Look-ups in named tables: a row name and a column name give one cell, copied from the table.

Kog =
         Bil  Dumod  Begorek  Mar  Kup
Lufepel  129     98      127  134   94
Dekudu   163    237      102  104  216
Ril      143    211      195  174  206
Fes      171    237      168  162  236
Til      171     52      179  174   45

Til, Kup: 45
Lufepel, Bil: 129
Fes, Dumod: 237
Til, Dumod: 52
Lufepel, Dumod: 98
Lufepel, Mar: 134
Dekudu, Mar: 104
Dekudu, Begorek: 102
Fes, Begorek: 168
Ril, Dumod: 211
Ril, Begorek: 195
Ril, Mar: 174
Fes, Kup: 236
Ril, Bil: 143
Lufepel, Kup: 94
Dekudu, Bil: 163
Til, Mar: 174
Dekudu, Kup: 216
Fes, Bil: 171
Fes, Mar: 162
Which row has the largest Begorek? Ril

Fisen:
,Ror,Badepog,Led,Zarun,Sipim
Gon,152,197,165,141,140
Denate,150,196,165,138,144
Kapapo,143,202,167,129,142
Med,117,133,177,112,198
Gep,164,129,155,174,189
Fek,110,138,183,101,192
Diguf,162,183,160,158,148
Nikid,147,199,165,135,143
Pona,74,111,198,61,221
Gobit,170,159,156,174,162
Neka,114,113,180,112,210
Ber,124,118,175,125,204

What is the Ror of Neka in Fisen?
114
What is the Badepog of Med in Fisen?
133
What is the Badepog of Fek in Fisen?
138
What is the Led of Nikid in Fisen?
165
What is the Led of Ber in Fisen?
175
What is the Led of Fek in Fisen?
183
What is the Zarun of Gon in Fisen?
141
What is the Ror of Diguf in Fisen?
162

Kemi =
,Sasoti,Zib,Fuf,Kazovot,Pebi,Fekalog,Zug
Bemi,1.01,1.77,1.39,0.48,0.67,1.71,1.57
Kigebit,1.16,2.06,1.39,0.29,0.72,1.90,1.63
Ziguk,6.75,6.44,4.19,4.02,6.44,5.20,4.74
Kigi,5.67,4.99,5.13,5.40,5.77,4.57,5.37
Togafo,6.84,6.68,4.02,3.95,6.52,5.51,4.46
Velin,0.70,1.13,1.32,0.82,0.56,1.26,1.36
Latasus,0.84,1.66,1.18,0.17,0.46,1.56,1.39
Femogad,8.21,7.73,3.15,3.24,7.72,5.67,3.89
Gitete,4.61,4.51,5.01,5.03,4.67,4.61,5.00
Zoli,7.20,6.53,3.97,4.29,7.02,5.18,4.46
Zor,6.90,6.25,4.27,4.57,6.78,5.12,4.68

Zoli, Fekalog => 5.18
Kigi, Sasoti => 5.67
Kigebit, Zug => 1.63
Kigi, Fekalog => 4.57
Gitete, Pebi => 4.67
Kigebit, Pebi => 0.72
Femogad, Fekalog => 5.67
Kigi, Fuf => 5.13
Gitete, Fekalog => 4.61
Zoli, Zug => 4.46
Kigi, Zug => 5.37
Zoli, Sasoti => 7.20
Velin, Pebi => 0.56
Latasus, Sasoti => 0.84
Which row has the largest Zug? Kigi

Desal =
	Tepide	Lafede	Lar	Let	Lubanuz	Bimi	Fuso	Ditug	Pugozin
Fizu	-327	433	-40	329	-279	-58	596	331	-219
Zopi	-731	709	-88	672	143	-45	414	-23	252
Gor	-901	805	-74	607	-11	-107	545	26	158

What is the Tepide of Gor in Desal? -901
What is the Lafede of Gor in Desal? 805
What is the Lar of Zopi in Desal? -88
What is the Fuso of Gor in Desal? 545
What is the Tepide of Zopi in Desal? -731
What is the Fuso of Zopi in Desal? 414
What is the Lar of Fizu in Desal? -40
What is the Let of Zopi in Desal? 672
What is the Lafede of Fizu in Desal? 433

Kor =
          Lim   Zub   Dag  Lovuvas  Foravo
Numedid  3685  6036  1353     2806    2547
Bege     4339  2199  3772     4772    2653
Mived    2381  3981  8782     4749    9224
Viti     3493  4815  7565     4866    8020
Fek      2309  4033  8745     4691    9242
Fovefuv  4413  2177  3855     4865    2688
Leb      3697  5244  7186     4909    7760
Zapa     5885  6992  5105     5156    5757

What is the Lovuvas of Bege in Kor? 4772
What is the Dag of Fovefuv in Kor? 3855
What is the Zub of Numedid in Kor? 6036
What is the Zub of Leb in Kor? 5244
What is the Foravo of Fek in Kor? 9242
What is the Foravo of Zapa in Kor? 5757
What is the Lovuvas of Numedid in Kor? 2806
What is the Zub of Zapa in Kor? 6992

Table Laf
	Lodobi	Lam	Gak	Bevef	Bikasaf	Kalup	Bot	Nefedip	Pusep	Gevol
Puba	28.051	44.868	32.556	39.841	35.487	35.976	30.065	35.231	50.717	39.297
Ror	29.150	24.963	28.797	30.331	50.793	34.956	53.394	13.534	47.607	20.387
Susebo	58.972	46.111	52.181	26.152	44.309	17.040	31.456	39.215	42.342	35.919
Deseti	37.545	38.237	36.042	37.600	36.892	38.123	36.128	37.658	36.844	34.763
Lozedom	50.342	40.330	52.227	29.713	29.043	27.154	21.614	54.030	41.522	36.676
Vesos	29.036	22.674	30.061	26.811	48.452	35.839	51.004	9.925	44.474	18.999
Nozoz	32.187	39.507	35.005	39.516	37.769	39.464	31.949	37.012	44.936	39.606
Narusas	21.421	50.739	32.374	43.931	33.380	35.206	24.155	30.822	60.193	40.511
Zaged	42.047	62.908	54.594	32.007	41.210	34.458	17.796	20.855	65.434	36.293
Dibar	89.684	46.003	23.950	17.853	63.126	29.294	26.552	10.064	70.008	9.368
Bub	48.170	44.213	45.692	30.340	39.081	26.628	33.361	33.632	36.352	39.364
Tif	32.330	49.486	52.771	54.227	37.588	22.128	23.781	67.346	26.486	61.762
Venubo	28.041	44.801	28.899	48.057	30.391	39.567	27.423	34.085	69.869	47.445

Lodobi of Venubo = 28.041
Bikasaf of Susebo = 44.309
Gak of Nozoz = 35.005
Kalup of Venubo = 39.567
Bikasaf of Deseti = 36.892
Bikasaf of Venubo = 30.391
Gak of Puba = 32.556
Lodobi of Susebo = 58.972
Kalup of Susebo = 17.040
Bevef of Dibar = 17.853
Kalup of Tif = 22.128
Nefedip of Bub = 33.632
Gak of Venubo = 28.899
Bevef of Ror = 30.331
Nefedip of Vesos = 9.925
Gak of Tif = 52.771
Pusep of Dibar = 70.008
Nefedip of Zaged = 20.855
Bot of Zaged = 17.796

Busepes:
,Dodul,Vur,Goguza,Merilut
Fatumod,5.2,5.3,3.7,7.3
Riv,3.0,6.8,2.4,3.8
Binup,4.1,5.6,3.1,7.0
Gog,2.4,6.4,2.6,3.6
Dulived,3.2,5.3,1.7,1.2
Bapedus,4.6,5.6,0.6,2.0
Lud,4.3,6.5,5.4,8.3
Dilala,3.9,6.3,6.0,7.1
Som,4.3,5.6,3.3,7.0

Goguza of Bapedus: 0.6
Vur of Bapedus: 5.6
Dodul of Bapedus: 4.6
Merilut of Lud: 8.3
Dodul of Dilala: 3.9
Goguza of Dilala: 6.0
Dodul of Binup: 4.1
Dodul of Fatumod: 5.2
Goguza of Fatumod: 3.7
Merilut of Binup: 7.0
Vur of Dulived: 5.3
Dodul of Dulived: 3.2
Row with the largest Dodul: Fatumod

Nak
        Piver    Zit  Tunazag
Tol     2.414  4.197    0.662
Dareb   1.853  1.643    2.262
Veb     7.919  6.938    7.831
Mul     2.392  1.478    2.629
Dad     5.554  6.519    3.804
Bub     4.628  4.503    4.940
Tikube  7.543  7.325    6.825
Lek     2.926  3.328    1.887

What is the Tunazag of Dareb in Nak?
2.262
What is the Zit of Dareb in Nak?
1.643
What is the Tunazag of Lek in Nak?
1.887
What is the Zit of Mul in Nak?
1.478
What is the Piver of Dad in Nak?
5.554
What is the Zit of Bub in Nak?
4.503

Menevum.tsv
	Zes	Barom	Tig	Lerezu	Pon
Falalav	120	45	199	151	93
Faromu	82	107	201	71	162
Potam	176	38	103	44	165
Kirig	145	147	69	147	92
Butug	158	80	77	99	145
Muradez	70	70	68	39	170
Vusip	82	203	128	200	167
Vug	153	110	176	66	44
Pubu	65	130	47	201	99
Ripov	150	46	96	45	69
Kab	33	205	81	51	85
Kekob	205	46	182	142	134
Naz	106	46	133	161	169
Zasu	125	84	186	163	115

Pon of Kekob = 134
Tig of Ripov = 96
Zes of Pubu = 65
Tig of Falalav = 199
Tig of Faromu = 201
Lerezu of Kekob = 142
Barom of Kab = 205
Zes of Falalav = 120
Pon of Kirig = 92
Tig of Vug = 176
Lerezu of Butug = 99
Lerezu of Kirig = 147
Lerezu of Pubu = 201
Tig of Vusip = 128
Barom of Muradez = 70
Pon of Butug = 145
Lerezu of Falalav = 151
Pon of Vusip = 167
Lerezu of Zasu = 163

Sibe =
,Lupifu,Topu,Zeg,Vufebaf,Gil,Muzeri
Beno,62,37,46,130,137,116
Katuri,98,65,41,148,100,113
Zuzam,54,124,62,108,71,100
Nated,94,47,102,27,96,59
Kotel,77,134,111,66,104,94
Ranisos,105,137,121,24,69,67
Sis,48,62,13,216,37,107
Zosamos,77,59,105,38,179,125
Suziz,43,94,25,155,50,108
Meguged,32,55,74,84,155,143

Sis, Vufebaf: 216
Zosamos, Muzeri: 125
Zosamos, Lupifu: 77
Kotel, Vufebaf: 66
Katuri, Zeg: 41
Meguged, Lupifu: 32
Beno, Gil: 137
Zuzam, Lupifu: 54
Sis, Zeg: 13
Kotel, Muzeri: 94
Meguged, Muzeri: 143
Zuzam, Topu: 124
Nated, Zeg: 102
Beno, Zeg: 46
Ranisos, Topu: 137
Nated, Topu: 47
Suziz, Vufebaf: 155

Befaf =
|  | Faz | Ziluz | Pelura | Sumun | Vuf |
|---|---|---|---|---|---|
| Kisiki | -2428 | -32703 | -19384 | 4080 | 83764 |
| Ded | -8679 | 33615 | -40861 | -35726 | -39002 |
| Tudi | 26094 | -10457 | -45666 | 13798 | -88888 |

Kisiki, Ziluz => -32703
Kisiki, Faz => -2428
Kisiki, Sumun => 4080
Tudi, Pelura => -45666
Tudi, Vuf => -88888
Tudi, Ziluz => -10457
Ded, Faz => -8679

Table Fadafam
	Mure	Ped	Rufim	Nedi	Lus
Komenuv	165	107	122	82	196
Fivo	189	94	150	89	204
Rosis	160	78	142	97	211
Gozop	163	94	142	71	172
Gilavov	165	114	151	82	232
Foneve	167	120	122	99	204
Vig	159	141	128	106	208
Dodi	181	78	112	77	234
Moveme	167	114	154	105	192
Mef	181	90	142	78	222
Muvugev	164	119	158	91	184
Kebi	176	92	146	98	198
Bep	186	46	169	54	203

Mure of Dodi is 181
Mure of Fivo is 189
Nedi of Vig is 106
Mure of Mef is 181
Rufim of Komenuv is 122
Nedi of Muvugev is 91
Lus of Rosis is 211
Rufim of Muvugev is 158
Rufim of Gilavov is 151
Lus of Muvugev is 184
Ped of Gilavov is 114
Mure of Moveme is 167
Nedi of Moveme is 105
Rufim of Rosis is 142
Which row has the largest Lus? Dodi

